Below is a small trained network, with its code and all its weights. Each question gives an input and a class and asks what happens when units are switched off, that is, made to give their printed mean instead of their output.

import numpy as np


def w(rows, s, z=0):
    codes = np.array(rows[::2]) - 128.0
    scale = np.full(codes.shape[1], s)
    scale[-1] = z or s
    return codes * scale


def norm(h):
    return h / np.sqrt((h * h).mean(-1, keepdims=True) + 1e-5)


def f(y):
    return y / 2 * (1 + np.tanh(0.7978845608 * (y + 0.044715 * y**3)))


def log_softmax(a):
    a = a - a.max(-1, keepdims=True)
    return a - np.log(np.exp(a).sum(-1, keepdims=True))


def net(x, mask):
    res = np.array(x, float).reshape(1, 5) / 4 @ E
    u = 0
    for l in range(4):
        y = f(norm(res) @ A[l][:, :-1].T + A[l][:, -1])
        res = res + np.where(mask[u : u + 6], y, B[l][:, -1]) @ B[l][:, :-1]
        u += 6
    return log_softmax(norm(res)[-1] @ U[:, :-1].T + U[:, -1])


A, B = {}, {}
E = w([
[74,85,125,119,53,228,122,119,134],'x0',
[116,168,83,115,147,111,101,197,214],'x1',
[62,104,60,176,112,23,107,53,177],'x2',
[172,143,81,183,78,135,215,186,128],'x3',
[199,82,150,245,73,97,24,142,136],'x4',
],0.012)
A[0] = w([
[143,143,150,50,231,89,117,141,110,58],'L0N1',
[123,125,127,183,137,39,125,116,133,2],'L0N2',
[139,117,178,110,164,131,127,48,30,75],'L0N3',
[127,122,154,83,155,199,237,104,17,96],'L0N4',
[142,150,117,123,151,85,250,144,90,28],'L0N5',
[87,115,146,58,167,117,181,77,67,126],'L0N6',
],0.021,0.0043)
B[0] = w([
[110,156,228,83,181,103,132,123,124,206],'L0N1',
[167,131,71,185,133,114,107,96,153,170],'L0N2',
[63,143,48,127,88,85,146,208,77,205],'L0N3',
[223,156,86,5,53,150,114,170,107,251],'L0N4',
[105,54,191,147,173,122,238,184,103,193],'L0N5',
[138,226,65,163,124,154,119,15,78,223],'L0N6',
],0.018,0.019)
A[1] = w([
[167,81,164,162,121,85,62,182,99,143],'L1N1',
[137,108,182,149,126,251,124,122,128,147],'L1N2',
[79,144,145,60,170,142,102,126,151,1],'L1N3',
[133,133,146,103,146,121,140,78,153,55],'L1N4',
[73,84,133,146,107,123,125,74,75,79],'L1N5',
[65,100,122,111,114,150,151,136,217,180],'L1N6',
],0.03,0.0041)
B[1] = w([
[155,171,173,117,71,24,80,118,40,251],'L1N1',
[121,241,80,131,90,210,123,160,119,191],'L1N2',
[75,112,148,104,228,141,135,153,200,254],'L1N3',
[143,107,214,160,149,146,110,131,28,179],'L1N4',
[54,51,119,148,114,115,135,175,234,211],'L1N5',
[50,99,6,160,144,185,157,129,136,213],'L1N6',
],0.017,0.0079)
A[2] = w([
[142,171,155,144,209,32,186,70,136,109],'L2N1',
[132,44,154,148,186,197,130,122,199,123],'L2N2',
[217,95,95,146,146,94,193,153,100,89],'L2N3',
[216,126,73,252,172,59,82,30,188,4],'L2N4',
[150,140,61,99,176,70,164,159,134,144],'L2N5',
[133,164,175,99,178,149,155,113,152,28],'L2N6',
],0.024,0.0031)
B[2] = w([
[145,91,160,164,171,114,50,97,79,252],'L2N1',
[51,186,50,129,99,126,146,110,170,189],'L2N2',
[68,183,193,168,161,211,132,130,190,226],'L2N3',
[138,35,166,154,4,34,148,227,102,251],'L2N4',
[113,132,123,146,160,176,120,116,179,243],'L2N5',
[173,101,158,157,179,106,159,99,182,201],'L2N6',
],0.019,0.012)
A[3] = w([
[70,94,144,178,127,133,160,55,139,76],'L3N1',
[151,109,143,255,132,182,108,164,186,126],'L3N2',
[202,134,38,201,126,55,134,92,166,24],'L3N3',
[178,5,106,91,160,143,245,175,133,171],'L3N4',
[127,52,80,2,110,146,151,15,136,5],'L3N5',
[81,85,115,193,142,96,194,85,129,144],'L3N6',
],0.022,0.0024)
B[3] = w([
[115,140,82,179,161,127,117,149,120,219],'L3N1',
[62,124,80,55,110,49,133,84,78,229],'L3N2',
[112,72,164,216,112,187,173,162,131,192],'L3N3',
[128,121,178,181,110,163,116,76,253,216],'L3N4',
[135,207,154,195,79,147,8,141,63,218],'L3N5',
[78,155,86,123,154,83,64,123,141,254],'L3N6',
],0.02,0.0087)
U = w([
[152,141,206,153,245,88,105,84,103,160],'0',
[61,107,42,180,153,112,126,123,178,164],'1',
[183,219,90,83,52,171,111,142,73,178],'2',
[249,36,69,122,155,126,137,101,153,2],'3',
[150,39,146,205,59,17,104,160,102,146],'4',
[183,132,185,110,138,215,216,156,230,109],'5',
],0.014,0.006)

Each question gives the input, the list of numbers given to net, and the class t.
The units are the neurons (one row each of A and B). Each row of codes is followed by its name. A weight is (code - 128) times the scale printed after its matrix; where a second scale follows, it is the last column's (A, B and U).
mask holds one flag per neuron, layer by layer. A switched-off neuron (its flag False) gives its mean, the last column of its row in B, instead of its output. The means were averaged over made-up inputs and are rounded, as every weight is.
A unit's drop is (log p(t) with every unit on - log p(t) with that unit switched off) / (log p(t) with every unit on - log p(t) with every unit switched off).
The circuit of an input: a set's keep is (log p(t) with only the set's units on - log p(t) with every unit switched off) / (log p(t) with every unit on - log p(t) with every unit switched off). Starting from the 12 units with the biggest drops (on a tie, the unit counted first), units are removed one at a time, each time the one whose removal leaves the highest keep (on an exact tie, the one counted first), for as long as the keep stays at least 0.8.
circuit, biggest first: the units of the circuit, biggest drop first
unit that matters most: the unit with the biggest drop
k most important neurons of layer l: the k neurons of layer l with the biggest drops, biggest first
drop when u is switched off: that unit's drop, to one decimal
input [-7,5,-8,5,-7], class 5: unit that matters most	L0N4
input [5,7,6,0,3], class 4: circuit, biggest first	[L2N4 L0N2 L0N3]
input [0,1,-3,-1,6], class 2: circuit, biggest first	[L1N2 L0N3]
input [-4,-2,8,2,-5], class 4: circuit, biggest first	[L2N4 L0N2]
input [5,1,-7,7,0], class 5: circuit, biggest first	[L0N6 L3N4]
input [6,8,0,2,-8], class 5: 2 most important neurons of layer 0	[L0N3 L0N2]
input [-6,-8,-5,2,7], class 2: 4 most important neurons of layer 2	[L2N4 L2N3 L2N1 L2N6]
input [-2,-4,2,-3,-6], class 2: 2 most important neurons of layer 0	[L0N4 L0N6]
input [-3,3,-3,7,0], class 1: 3 most important neurons of layer 0	[L0N4 L0N1 L0N6]
input [-3,-5,3,-8,3], class 1: 2 most important neurons of layer 2	[L2N5 L2N1]
input [3,2,-2,-5,3], class 2: 3 most important neurons of layer 0	[L0N1 L0N3 L0N6]
input [-1,-5,-5,-8,4], class 2: 2 most important neurons of layer 0	[L0N3 L0N5]
input [-7,1,-8,2,3], class 0: 2 most important neurons of layer 0	[L0N1 L0N4]
input [-1,-8,7,-3,-7], class 2: circuit, biggest first	[L0N4]
input [8,-8,6,-8,-4], class 2: drop when L2N3 is switched off	0.0
input [-1,-1,-5,5,-4], class 5: drop when L0N5 is switched off	0.8
input [2,6,-5,-7,-3], class 0: drop when L0N1 is switched off	0.1
input [1,8,1,-8,5], class 4: 2 most important neurons of layer 0	[L0N1 L0N4]
input [1,-1,5,-3,-7], class 2: 2 most important neurons of layer 0	[L0N6 L0N4]
input [-4,1,-4,-7,3], class 0: circuit, biggest first	[L0N1]
